Here is a tiny trained network, its code and every weight. The questions are about switching its units off for an input and a target symbol, where a switched-off unit gives its printed mean instead of its output.

import numpy as np


def w(rows, s, z=0):
    codes = np.array(rows[::2]) - 128.0
    scale = np.full(codes.shape[1], s)
    scale[-1] = z or s
    return codes * scale


def softmax(a):
    e = np.exp(a - a.max(-1, keepdims=True))
    return e / e.sum(-1, keepdims=True)


def log_softmax(a):
    a = a - a.max(-1, keepdims=True)
    return a - np.log(np.exp(a).sum(-1, keepdims=True))


def net(x, mask):
    ids = ['ΔΠαβγελμστφψω'.index(c) for c in x.split()]
    T = len(ids)
    res = E[ids] + P[:T]
    u = 0
    for l in range(2):
        r = res
        for j in range(3):
            rows = slice(3 * j, 3 * j + 3)
            q, k, v = (r @ M[l][rows].T for M in (Q, K, V))
            z = softmax(np.where(np.tri(T) > 0, q @ k.T / 3**0.5, -1e9)) @ v
            o = O[l][rows]
            res = res + np.where(mask[u + j], z, o[:, -1]) @ o[:, :-1]
        u += 3
    return log_softmax(res[-1] @ U[:, :-1].T + U[:, -1])


Q, K, V, O = {}, {}, {}, {}
E = w([
[51,61,139,150,164,168,113,121],'Δ',
[243,212,39,6,152,119,95,193],'Π',
[213,56,76,105,75,137,78,143],'α',
[200,109,246,164,70,58,138,153],'β',
[150,131,104,20,69,215,124,144],'γ',
[137,140,160,126,167,133,206,74],'ε',
[72,85,102,88,51,125,131,127],'λ',
[180,96,112,160,17,200,94,80],'μ',
[92,138,209,121,127,82,54,164],'σ',
[156,39,170,84,138,71,155,183],'τ',
[180,75,104,82,175,215,97,24],'φ',
[140,146,196,117,179,137,115,212],'ψ',
[207,148,173,136,104,24,153,57],'ω',
],0.019)
P = w([
[115,112,102,81,86,140,173,122],'0',
[117,101,121,68,102,164,147,136],'1',
[118,117,138,59,120,172,138,139],'2',
[112,126,153,53,140,178,121,136],'3',
[121,139,163,41,161,182,126,144],'4',
[124,147,170,28,170,195,120,145],'5',
[122,168,172,13,189,204,119,153],'6',
[118,169,175,2,202,214,107,153],'7',
],0.0063)
Q[0] = w([
[151,156,87,93,127,173,189,126],'0.h0',
[113,149,239,56,96,160,119,94],'0.h0',
[209,117,113,102,166,105,147,168],'0.h0',
[71,171,73,90,180,115,173,97],'0.h1',
[135,138,161,164,157,175,102,25],'0.h1',
[129,202,143,127,121,71,146,97],'0.h1',
[155,130,181,120,164,197,146,174],'0.h2',
[104,216,136,157,139,44,139,129],'0.h2',
[115,206,143,152,7,107,99,140],'0.h2',
],0.011)
K[0] = w([
[136,188,20,141,181,193,152,135],'0.h0',
[121,226,171,114,194,147,32,167],'0.h0',
[232,173,85,104,131,92,141,255],'0.h0',
[126,105,43,119,110,114,237,93],'0.h1',
[123,74,162,180,171,169,112,37],'0.h1',
[128,113,157,164,94,48,196,46],'0.h1',
[143,197,83,85,217,110,81,199],'0.h2',
[138,127,129,211,104,66,219,126],'0.h2',
[132,208,195,207,27,91,70,159],'0.h2',
],0.0088)
V[0] = w([
[26,171,187,92,92,96,82,52],'0.h0',
[105,67,60,182,98,76,219,128],'0.h0',
[95,189,44,123,124,158,142,126],'0.h0',
[174,123,148,136,175,144,111,133],'0.h1',
[128,218,100,100,161,115,154,165],'0.h1',
[120,129,207,2,107,110,114,114],'0.h1',
[137,117,45,121,144,113,91,172],'0.h2',
[143,172,142,72,67,139,181,73],'0.h2',
[46,60,114,106,136,96,192,119],'0.h2',
],0.0076)
O[0] = w([
[110,109,39,153,190,148,150,254,98],'0.h0',
[138,166,159,190,27,124,127,91,24],'0.h0',
[35,97,153,161,130,105,91,101,91],'0.h0',
[146,109,103,78,177,135,187,11,152],'0.h1',
[43,130,195,119,134,154,83,150,115],'0.h1',
[170,88,119,89,170,153,136,193,255],'0.h1',
[138,201,154,121,85,137,74,92,129],'0.h2',
[179,176,92,187,165,109,199,215,190],'0.h2',
[93,127,132,102,52,62,184,111,74],'0.h2',
],0.0075,0.0088)
Q[1] = w([
[144,112,87,86,139,168,181,155],'1.h0',
[195,81,152,87,188,184,251,128],'1.h0',
[92,80,113,111,55,152,121,88],'1.h0',
[108,108,139,163,82,93,134,136],'1.h1',
[133,101,170,98,56,156,115,194],'1.h1',
[118,154,35,183,54,188,70,56],'1.h1',
[118,96,62,120,150,176,122,164],'1.h2',
[189,36,154,90,153,157,202,116],'1.h2',
[90,172,156,194,159,1,79,148],'1.h2',
],0.0095)
K[1] = w([
[132,104,173,70,207,237,139,171],'1.h0',
[158,138,122,3,189,189,101,113],'1.h0',
[107,34,152,134,74,203,209,101],'1.h0',
[156,114,192,192,127,42,139,165],'1.h1',
[152,145,171,100,85,172,62,184],'1.h1',
[136,27,113,231,42,161,166,64],'1.h1',
[65,140,81,176,212,148,42,145],'1.h2',
[159,138,135,37,255,149,115,148],'1.h2',
[127,80,187,194,83,20,187,106],'1.h2',
],0.009)
V[1] = w([
[161,165,124,147,66,87,158,116],'1.h0',
[99,125,134,127,31,184,148,216],'1.h0',
[148,209,2,12,105,221,172,167],'1.h0',
[138,249,81,146,151,132,151,79],'1.h1',
[167,203,105,158,93,103,22,196],'1.h1',
[104,104,172,166,189,156,82,207],'1.h1',
[29,102,104,115,141,44,165,177],'1.h2',
[92,58,26,153,104,197,154,101],'1.h2',
[131,174,14,84,112,23,47,145],'1.h2',
],0.0074)
O[1] = w([
[137,125,92,126,206,159,128,145,75],'1.h0',
[118,170,186,104,158,177,69,172,111],'1.h0',
[121,123,160,178,117,82,91,164,250],'1.h0',
[64,135,146,148,125,114,152,153,104],'1.h1',
[97,119,86,135,193,153,100,81,132],'1.h1',
[149,134,114,167,97,176,119,55,158],'1.h1',
[140,71,178,108,182,132,127,125,86],'1.h2',
[80,88,118,158,131,85,52,137,103],'1.h2',
[174,120,114,70,245,111,176,148,133],'1.h2',
],0.011,0.022)
U = w([
[101,127,35,230,144,194,123,108,174],'Δ',
[135,171,52,66,148,40,63,76,127],'Π',
[168,2,91,136,185,171,79,34,154],'α',
[136,127,104,175,172,73,186,135,55],'β',
[111,139,181,107,41,175,109,21,130],'γ',
[106,172,118,143,149,95,115,39,180],'ε',
[28,130,143,132,102,147,221,149,200],'λ',
[176,163,81,179,108,203,178,153,2],'μ',
[72,63,83,107,161,103,138,156,152],'σ',
[34,50,157,81,133,83,105,39,232],'τ',
[125,88,142,27,99,60,143,119,17],'φ',
[103,179,198,163,122,98,63,129,91],'ψ',
[106,78,85,151,103,18,109,40,146],'ω',
],0.0053,0.0058)

Each question gives the input, a string of symbols that net reads in full, and the target symbol t.
The units are the heads (3 rows each of Q, K, V and O). Each row of codes is followed by its name. A weight is (code - 128) times the scale printed after its matrix; where a second scale follows, it is the last column's (O and U).
mask holds one flag per head, layer by layer. A switched-off head (its flag False) gives its mean, the last column of its rows in O, instead of its output. The means were averaged over made-up inputs and are rounded, as every weight is.
A unit's drop is (log p(t) with every unit on - log p(t) with that unit switched off) / (log p(t) with every unit on - log p(t) with every unit switched off).
The circuit of an input: a set's keep is (log p(t) with only the set's units on - log p(t) with every unit switched off) / (log p(t) with every unit on - log p(t) with every unit switched off). Starting from all 6 units, units are removed one at a time, each time the one whose removal leaves the highest keep (on an exact tie, the one counted first), for as long as the keep stays at least 0.8.
circuit, biggest first: the units of the circuit, biggest drop first
most important unit: the unit with the biggest drop
heads that matter: for each layer, one digit per head in row order, 1 if its drop is at least 0.15 and else 0, layers parted by /
drop of u: that unit's drop, to one decimal
input λ ψ β β β Δ σ ε, target α: circuit, biggest first	[0.h0, 1.h1, 1.h2]
input ε λ τ γ ω α τ α, target ψ: circuit, biggest first	[1.h0]
input ψ γ ε, target ψ: heads that matter	000 / 100
input μ ε μ γ ε φ, target ω: circuit, biggest first	[1.h0, 1.h2, 0.h1]
input ω γ β τ ω, target ψ: heads that matter	000 / 100
input τ λ μ γ τ γ α ψ, target γ: circuit, biggest first	[1.h1, 1.h2, 1.h0, 0.h2]
input β ω Π ε, target ε: circuit, biggest first	[0.h2, 1.h2, 0.h0, 1.h1]
input β γ σ σ ε β φ λ, target ω: heads that matter	000 / 101
input φ μ τ β γ λ τ, target ψ: heads that matter	000 / 100
input σ μ β β, target α: circuit, biggest first	[1.h1, 1.h2, 0.h0]
input φ ε β, target ω: circuit, biggest first	[1.h2, 1.h0]
input τ ψ β ω, target γ: heads that matter	000 / 111
input τ Δ α ω Δ σ λ τ, target α: circuit, biggest first	[1.h1, 0.h0]
input σ γ Π ε α γ α μ, target μ: circuit, biggest first	[1.h2, 0.h2]
input β Δ β μ ε, target λ: heads that matter	001 / 010
input τ ε γ φ μ β, target ω: circuit, biggest first	[1.h2, 1.h0, 0.h2]
input β ψ μ β, target γ: most important unit	1.h2
input σ φ μ φ λ β Δ μ, target ω: circuit, biggest first	[1.h0, 1.h2, 0.h1]
input σ σ φ Δ, target ω: heads that matter	010 / 101
input σ α α φ σ Δ β, target α: most important unit	0.h0
input ε β τ, target φ: circuit, biggest first	[0.h2, 1.h1]
input τ τ φ τ, target ω: circuit, biggest first	[1.h2, 1.h0]
input φ β τ μ, target ω: circuit, biggest first	[1.h2, 1.h0]
input ω λ ω τ λ, target σ: heads that matter	101 / 101
input α σ σ ω σ μ, target α: drop of 0.h1	0.1
input ψ α ω γ, target ψ: drop of 0.h0	0.0
input β ψ α ε β β γ λ, target ψ: most important unit	1.h0
